Below is a small trained network, with its code and all its weights. Each question gives an input and a target symbol and asks what happens when units are switched off, that is, made to give their printed mean instead of their output.

import numpy as np


def w(rows, s, z=0):
    codes = np.array(rows[::2]) - 128.0
    scale = np.full(codes.shape[1], s)
    scale[-1] = z or s
    return codes * scale


def norm(h):
    return h / np.sqrt((h * h).mean(-1, keepdims=True) + 1e-5)


def f(y):
    return y / 2 * (1 + np.tanh(0.7978845608 * (y + 0.044715 * y**3)))


def softmax(a):
    e = np.exp(a - a.max(-1, keepdims=True))
    return e / e.sum(-1, keepdims=True)


def log_softmax(a):
    a = a - a.max(-1, keepdims=True)
    return a - np.log(np.exp(a).sum(-1, keepdims=True))


def net(x, mask):
    ids = ['ΠΨαβγεζθλμξστφ'.index(c) for c in x.split()]
    T = len(ids)
    res = E[ids] + P[:T]
    r = norm(res)
    for j in range(3):
        rows = slice(2 * j, 2 * j + 2)
        q, k, v = (r @ M[0][rows].T for M in (Q, K, V))
        z = softmax(np.where(np.tri(T) > 0, q @ k.T / 2**0.5, -1e9)) @ v
        o = O[0][rows]
        res = res + np.where(mask[j], z, o[:, -1]) @ o[:, :-1]
    y = f(norm(res) @ A[0][:, :-1].T + A[0][:, -1])
    res = res + np.where(mask[3:11], y, B[0][:, -1]) @ B[0][:, :-1]
    return log_softmax(norm(res)[-1] @ U[:, :-1].T + U[:, -1])


Q, K, V, O, A, B = {}, {}, {}, {}, {}, {}
E = w([
[162,77,252],'Π',
[165,90,142],'Ψ',
[143,127,88],'α',
[134,130,86],'β',
[139,136,101],'γ',
[121,137,85],'ε',
[133,131,120],'ζ',
[145,128,105],'θ',
[174,141,100],'λ',
[105,158,195],'μ',
[159,70,81],'ξ',
[138,133,69],'σ',
[108,124,124],'τ',
[102,120,94],'φ',
],0.027)
P = w([
[74,3,209],'0',
[136,144,19],'1',
[120,133,30],'2',
[131,133,49],'3',
[233,80,128],'4',
[155,126,84],'5',
[195,108,114],'6',
[176,115,86],'7',
[190,105,85],'8',
[190,104,80],'9',
],0.011)
Q[0] = w([
[133,131,162],'head 0',
[130,182,174],'head 0',
[207,253,133],'head 1',
[82,128,166],'head 1',
[113,97,118],'head 2',
[174,191,94],'head 2',
],0.032)
K[0] = w([
[114,166,155],'head 0',
[132,160,171],'head 0',
[2,114,162],'head 1',
[143,172,123],'head 1',
[139,138,100],'head 2',
[96,73,159],'head 2',
],0.039)
V[0] = w([
[83,159,182],'head 0',
[42,67,125],'head 0',
[125,68,143],'head 1',
[73,125,165],'head 1',
[121,47,58],'head 2',
[252,98,148],'head 2',
],0.029)
O[0] = w([
[54,143,164,10],'head 0',
[140,221,114,166],'head 0',
[163,114,182,253],'head 1',
[137,46,134,207],'head 1',
[120,250,203,255],'head 2',
[55,165,19,144],'head 2',
],0.023,0.0075)
A[0] = w([
[108,145,130,34],'neuron 0',
[73,187,144,49],'neuron 1',
[73,72,128,26],'neuron 2',
[148,86,68,131],'neuron 3',
[2,164,143,164],'neuron 4',
[110,208,162,139],'neuron 5',
[39,146,229,4],'neuron 6',
[175,102,188,203],'neuron 7',
],0.025,0.0029)
B[0] = w([
[103,100,148,126],'neuron 0',
[108,64,93,179],'neuron 1',
[236,155,126,187],'neuron 2',
[182,187,122,174],'neuron 3',
[2,91,201,173],'neuron 4',
[253,96,85,248],'neuron 5',
[41,224,124,174],'neuron 6',
[26,133,104,204],'neuron 7',
],0.037,0.012)
U = w([
[67,180,126,254],'Π',
[121,91,188,181],'Ψ',
[158,33,74,126],'α',
[142,165,124,77],'β',
[158,168,98,109],'γ',
[158,195,172,80],'ε',
[156,157,140,73],'ζ',
[160,168,221,72],'θ',
[155,177,139,84],'λ',
[136,164,125,82],'μ',
[89,165,10,144],'ξ',
[140,172,118,104],'σ',
[127,161,92,92],'τ',
[140,155,104,96],'φ',
],0.013,0.008)

Each question gives the input, a string of symbols that net reads in full, and the target symbol t.
The units are the heads (2 rows each of Q, K, V and O) and the neurons (one row each of A and B). Each row of codes is followed by its name. A weight is (code - 128) times the scale printed after its matrix; where a second scale follows, it is the last column's (O, A, B and U).
mask holds one flag per unit, heads first, then neurons. A switched-off unit (its flag False) gives its mean, the last column of its rows in O or B, instead of its output. The means were averaged over made-up inputs and are rounded, as every weight is.
A unit's drop is (log p(t) with every unit on - log p(t) with that unit switched off) / (log p(t) with every unit on - log p(t) with every unit switched off).
The circuit of an input: a set's keep is (log p(t) with only the set's units on - log p(t) with every unit switched off) / (log p(t) with every unit on - log p(t) with every unit switched off). Starting from all 11 units, units are removed one at a time, each time the one whose removal leaves the highest keep (on an exact tie, the one counted first), for as long as the keep stays at least 0.8.
circuit, biggest first: the units of the circuit, biggest drop first
unit that matters most: the unit with the biggest drop
k most important neurons: the k neurons with the biggest drops, biggest first
which heads matter: for each layer, one digit per head in row order, 1 if its drop is at least 0.15 and else 0, layers parted by /
input λ γ β φ λ λ μ μ λ μ, target α: unit that matters most -> head 2
input τ μ Ψ μ β, target Ψ: which heads matter -> 101
input λ ξ μ τ μ λ μ β, target ξ: 2 most important neurons -> (neuron 2; neuron 5)
input ζ φ α, target Π: circuit, biggest first -> (neuron 7; head 1; head 2)
input λ ξ λ Π φ μ φ σ, target ξ: which heads matter -> 001
input ζ ξ μ Ψ ξ Ψ ξ α Ψ γ, target Π: 4 most important neurons -> (neuron 5; neuron 7; neuron 2; neuron 1)
input τ Ψ α, target Ψ: which heads matter -> 111
input λ Π γ φ μ σ λ, target ξ: which heads matter -> 001
input ζ ζ α ξ α μ Ψ θ, target Π: 2 most important neurons -> (neuron 5; neuron 7)
input λ μ ζ ζ τ λ α, target ξ: which heads matter -> 101
input τ ε α σ ζ φ α, target Ψ: circuit, biggest first -> (head 2; head 1; neuron 7)
input ζ λ μ μ ζ Π γ γ, target Ψ: 2 most important neurons -> (neuron 5; neuron 6)
input ζ τ λ μ ζ ξ λ, target Π: 2 most important neurons -> (neuron 5; neuron 7)
input γ β φ α γ μ, target Π: circuit, biggest first -> (head 0)
input μ μ ε, target α: which heads matter -> 011
input λ γ λ θ γ ζ, target ξ: 2 most important neurons -> (neuron 4; neuron 2)
input γ τ λ ζ τ λ λ τ μ, target Π: circuit, biggest first -> (head 0; neuron 6)
input ζ β ζ φ τ σ, target Π: 2 most important neurons -> (neuron 5; neuron 7)
input μ ε Π λ Π σ ζ ζ μ β, target α: which heads matter -> 110
input λ μ α α λ Ψ τ ζ, target ξ: circuit, biggest first -> (head 2)
input ζ μ Ψ μ β ζ, target Π: which heads matter -> 001
input μ λ γ μ, target Ψ: 4 most important neurons -> (neuron 5; neuron 2; neuron 1; neuron 6)
input λ α μ φ β, target ξ: which heads matter -> 101
input μ ξ ξ Π μ φ ξ λ Ψ β, target α: which heads matter -> 011
input μ Ψ Ψ, target ξ: 4 most important neurons -> (neuron 2; neuron 1; neuron 3; neuron 4)
